grid =
[[136 134 134 122 127 136 119 134 129 132 126 135 129 125]
 [136 147 142 118 122 101 106 111 134 141 148 135 123 144]
 [133 137 149 127 121 110 110 117 145 124 146 127 120 129]
 [127 129 143 131 131 101 132 110 144 134 145 140 111 136]
 [138 141 143 124 119 127 109 121 131 129 130 123 128 122]
 [127 133 148 129 133 111 108 130 139 129 148 131 136 136]]
grid[0, 0] = 136
grid[3, 8] = 144
grid[5] = [127, 133, 148, 129, 133, 111, 108, 130, 139, 129, 148, 131, 136, 136]
grid[5, -6] = 139
grid[-2, -12] = 143
grid[4, 6] = 109
grid[-6, 2] = 134
grid[1, 9] = 141
grid[-3, -4] = 145
grid[5, -3] = 131
grid[:, 9] = [132, 141, 124, 134, 129, 129]
grid[:, -2] = [129, 123, 120, 111, 128, 136]
grid[-1, -10] = 133
grid[-5, -12] = 142
grid[:, -14] = [136, 136, 133, 127, 138, 127]
grid[4, 8] = 131
grid[-5, 1] = 147
grid[:, 2] = [134, 142, 149, 143, 143, 148]
grid[-3, 7] = 110
grid[5, -1] = 136
grid[-5, 6] = 106
grid[1, -3] = 135
grid[0, -1] = 125
grid[2, 3] = 127
grid[-6, -8] = 119
grid[-1, -13] = 133
grid[-6, 1] = 134

M = [141 150 109 117 103 122 134]
M[0] => 141
M[3] => 117
M[6] => 134

a =
113  122  126  134  133  114  126  121  144  113  126  122  141
119  129  113  126  113  126  129  114  133  124  114  130  129
132  130  123  129  116  136  131  128  118  140  123  135  120
130  133  138  130  142  131  132  146  118  134  135  129  127
122  129  128  131  133  125  130  132  128  125  128  128  131
 99  124  137  126  151  122  115  133  132  130  145  103  153
125  140  120  111  118  135  128  128  113  140  119  127  120
135  135  119  119  121  125  136  121  132  118  109  139  121
136  127  131  132  127  130  130  136  126  135  133  134  125
143  120  134  142  125  130  131  132  128  131  135  136  121
127  131  131  127  137  125  130  137  128  126  127  130  129
117  128  130  125  139  122  124  128  135  121  131  119  138
a[0, -13] -> 113
a[7, 2] -> 119
a[:, 0] -> [113, 119, 132, 130, 122, 99, 125, 135, 136, 143, 127, 117]
a[-7, -12] -> 124
a[:, 7] -> [121, 114, 128, 146, 132, 133, 128, 121, 136, 132, 137, 128]
a[-12, -10] -> 134
a[-1] -> [117, 128, 130, 125, 139, 122, 124, 128, 135, 121, 131, 119, 138]
a[-6, -5] -> 113
a[:, 3] -> [134, 126, 129, 130, 131, 126, 111, 119, 132, 142, 127, 125]
a[:, 10] -> [126, 114, 123, 135, 128, 145, 119, 109, 133, 135, 127, 131]
a[-4, -8] -> 130
a[:, 5] -> [114, 126, 136, 131, 125, 122, 135, 125, 130, 130, 125, 122]
a[:, -1] -> [141, 129, 120, 127, 131, 153, 120, 121, 125, 121, 129, 138]
a[0, 8] -> 144
a[3, -4] -> 134
a[11, -2] -> 119
a[-4, -11] -> 131
a[-8, -12] -> 129
a[:, 2] -> [126, 113, 123, 138, 128, 137, 120, 119, 131, 134, 131, 130]
a[-6, -7] -> 128
a[0, -1] -> 141
a[-11, -3] -> 114
a[6, 1] -> 140
a[-10, -6] -> 128
a[-9, 11] -> 129
a[-4, -9] -> 127
a[-4, 8] -> 126
a[-1, -7] -> 124
a[1, 0] -> 119
a[-4] -> [136, 127, 131, 132, 127, 130, 130, 136, 126, 135, 133, 134, 125]
a[:, 9] -> [113, 124, 140, 134, 125, 130, 140, 118, 135, 131, 126, 121]
a[-10, -9] -> 116
a[10] -> [127, 131, 131, 127, 137, 125, 130, 137, 128, 126, 127, 130, 129]
a[:, -12] -> [122, 129, 130, 133, 129, 124, 140, 135, 127, 120, 131, 128]
a[-3, -8] -> 130

B =
[[127 129 139 138 131 130 114 124]
 [124 147 149 132 123 132 116 127]
 [129 125 129 139 113 122 132 141]
 [123 153 157 135 121 136 109 126]
 [130 123 124 132 132 138 141 129]
 [127 125 120 120 129 127 137 121]
 [126 121 128 132 131 126 111 123]
 [124 148 151 134 121 135 117 128]
 [129 133 125 117 128 116 111 124]
 [128 113 119 136 146 143 126 120]
 [124 120 130 138 128 131 121 119]
 [131 132 127 124 136 126 131 151]
 [129 147 140 121 122 123 108 125]
 [129 122 119 125 134 127 124 123]
 [131 123 125 131 137 135 137 129]]
Indices start at 0.
(0, 0) -> 127
(9, 1) -> 113
(7, 7) -> 128
(5, 5) -> 127
(3, 3) -> 135
(12, 7) -> 125
(6, 6) -> 111
(0, 5) -> 130
(12, 6) -> 108
(11, 6) -> 131
(1, 4) -> 123
(11, 5) -> 126
(2, 4) -> 113
(14, 5) -> 135
(1, 1) -> 147
(0, 3) -> 138
(9, 7) -> 120
(6, 7) -> 123
(5, 6) -> 137
(8, 0) -> 129
(12, 5) -> 123
(13, 7) -> 123
(14, 3) -> 131
(7, 1) -> 148
(9, 6) -> 126
(14, 4) -> 137
(5, 3) -> 120
(4, 6) -> 141
(2, 6) -> 132
(9, 0) -> 128
(12, 0) -> 129
(8, 5) -> 116
(13, 1) -> 122
(3, 6) -> 109
(13, 5) -> 127
